Below is a small trained network, with its code and all its weights. Each question gives an input and a class and asks what happens when units are switched off, that is, made to give their printed mean instead of their output.

import numpy as np


def w(rows, s, z=0):
    codes = np.array(rows[::2]) - 128.0
    scale = np.full(codes.shape[1], s)
    scale[-1] = z or s
    return codes * scale


def f(y):
    return np.maximum(y, 0)


def log_softmax(a):
    a = a - a.max(-1, keepdims=True)
    return a - np.log(np.exp(a).sum(-1, keepdims=True))


def net(x, mask):
    res = np.array(x, float).reshape(1, 8) / 4 @ E
    y = f(res @ A[0][:, :-1].T + A[0][:, -1])
    res = res + np.where(mask, y, B[0][:, -1]) @ B[0][:, :-1]
    return log_softmax(res[-1] @ U[:, :-1].T + U[:, -1])


A, B = {}, {}
E = w([
[90,48,110,167,118,55,53,94,169,163,153],'x0',
[148,221,73,183,127,173,206,26,30,108,85],'x1',
[105,163,221,100,82,175,153,213,78,70,49],'x2',
[180,157,126,175,191,60,143,101,186,213,146],'x3',
[137,121,254,52,89,150,133,182,158,106,106],'x4',
[102,104,96,24,55,186,160,160,139,223,214],'x5',
[127,103,112,87,207,88,45,130,152,121,185],'x6',
[124,93,206,73,196,177,150,148,105,66,200],'x7',
],0.0082)
A[0] = w([
[108,158,98,150,224,102,141,106,213,124,101,92],'N1',
[159,157,104,216,106,133,133,155,89,90,62,89],'N2',
[72,58,127,112,141,1,55,130,174,107,121,131],'N3',
[118,125,96,208,116,115,150,127,115,112,24,145],'N4',
[86,171,110,67,169,59,149,84,83,101,148,255],'N5',
[54,42,67,74,52,134,93,162,98,71,168,161],'N6',
[178,118,103,169,201,130,108,48,97,31,157,199],'N7',
[94,56,174,158,172,94,85,150,188,139,183,36],'N8',
[163,102,222,72,128,149,103,193,105,38,99,218],'N9',
[110,126,158,142,139,50,168,112,200,221,34,159],'N10',
[148,83,137,124,52,122,121,144,181,219,164,92],'N11',
],0.0093,0.0048)
B[0] = w([
[139,104,175,165,68,129,93,59,137,107,161,173],'N1',
[95,191,94,219,112,144,170,157,91,63,124,199],'N2',
[206,58,137,147,233,131,46,181,135,255,198,209],'N3',
[110,179,108,118,113,93,122,167,79,91,131,206],'N4',
[161,102,105,176,153,55,116,184,140,136,170,176],'N5',
[102,117,199,57,119,144,88,62,141,96,146,206],'N6',
[91,54,143,129,103,77,93,50,183,149,181,207],'N7',
[186,169,130,206,180,134,67,204,190,174,99,182],'N8',
[121,143,177,65,146,208,107,87,126,48,144,248],'N9',
[124,157,100,119,109,158,78,88,35,55,189,188],'N10',
[35,200,101,132,113,62,166,70,176,105,148,188],'N11',
],0.0096,0.016)
U = w([
[170,99,71,131,144,164,207,134,131,215,116,2],'0',
[166,103,184,64,154,243,70,246,108,81,106,164],'1',
[168,51,98,194,193,69,2,152,141,229,131,188],'2',
[90,51,154,97,107,145,58,37,144,87,146,185],'3',
[65,230,87,209,108,99,141,122,83,104,77,226],'4',
],0.0087,0.0045)

Each question gives the input, the list of numbers given to net, and the class t.
The units are the neurons (one row each of A and B). Each row of codes is followed by its name. A weight is (code - 128) times the scale printed after its matrix; where a second scale follows, it is the last column's (A, B and U).
mask holds one flag per neuron, in row order. A switched-off neuron (its flag False) gives its mean, the last column of its row in B, instead of its output. The means were averaged over made-up inputs and are rounded, as every weight is.
A unit's drop is (log p(t) with every unit on - log p(t) with that unit switched off) / (log p(t) with every unit on - log p(t) with every unit switched off).
The circuit of an input: a set's keep is (log p(t) with only the set's units on - log p(t) with every unit switched off) / (log p(t) with every unit on - log p(t) with every unit switched off). Starting from all 11 units, units are removed one at a time, each time the one whose removal leaves the highest keep (on an exact tie, the one counted first), for as long as the keep stays at least 0.8.
circuit, biggest first: the units of the circuit, biggest drop first
k most important neurons: the k neurons with the biggest drops, biggest first
drop when u is switched off: that unit's drop, to one decimal
input [6,-5,2,-2,-2,-6,-6,-8], class 4: circuit, biggest first -> [N2]
input [-3,-8,0,5,2,5,0,0], class 2: 3 most important neurons -> [N8 N11 N3]
input [2,3,-4,0,5,2,2,-1], class 2: 3 most important neurons -> [N9 N6 N2]
input [-1,-8,8,6,8,3,-7,-2], class 3: 2 most important neurons -> [N11 N3]
input [-5,-1,-4,8,2,0,1,-2], class 3: 4 most important neurons -> [N3 N2 N10 N1]
input [1,8,-1,3,1,5,1,3], class 2: 3 most important neurons -> [N9 N5 N2]
input [4,2,-1,-3,0,7,-7,-6], class 4: 4 most important neurons -> [N9 N7 N11 N3]
input [-3,-1,-7,-1,-4,-6,-3,8], class 2: 3 most important neurons -> [N9 N6 N5]
input [8,-6,-1,0,6,6,2,2], class 2: 2 most important neurons -> [N3 N8]
input [1,7,-4,-4,1,4,-6,2], class 4: 2 most important neurons -> [N3 N9]
input [2,-5,3,-4,-1,-5,0,-7], class 2: 2 most important neurons -> [N3 N9]
input [-7,-5,7,-5,-6,-8,-6,-1], class 4: 2 most important neurons -> [N2 N3]
input [-2,7,2,5,-7,-6,4,7], class 2: 2 most important neurons -> [N7 N5]
input [1,-4,6,6,3,8,-8,-5], class 4: circuit, biggest first -> [N11]
input [-1,6,-7,-1,0,4,-1,2], class 2: 3 most important neurons -> [N9 N6 N5]
input [3,-4,-3,6,6,5,-8,-1], class 4: drop when N7 is switched off -> 0.1
input [-1,-1,-4,5,2,8,4,8], class 2: drop when N8 is switched off -> 0.2
input [6,-7,6,-5,7,-7,-6,-8], class 1: drop when N8 is switched off -> 0.0
input [8,0,6,-1,-2,5,-8,-3], class 4: drop when N3 is switched off -> 0.1
input [-8,4,6,-2,-7,4,8,8], class 3: circuit, biggest first -> [N7]
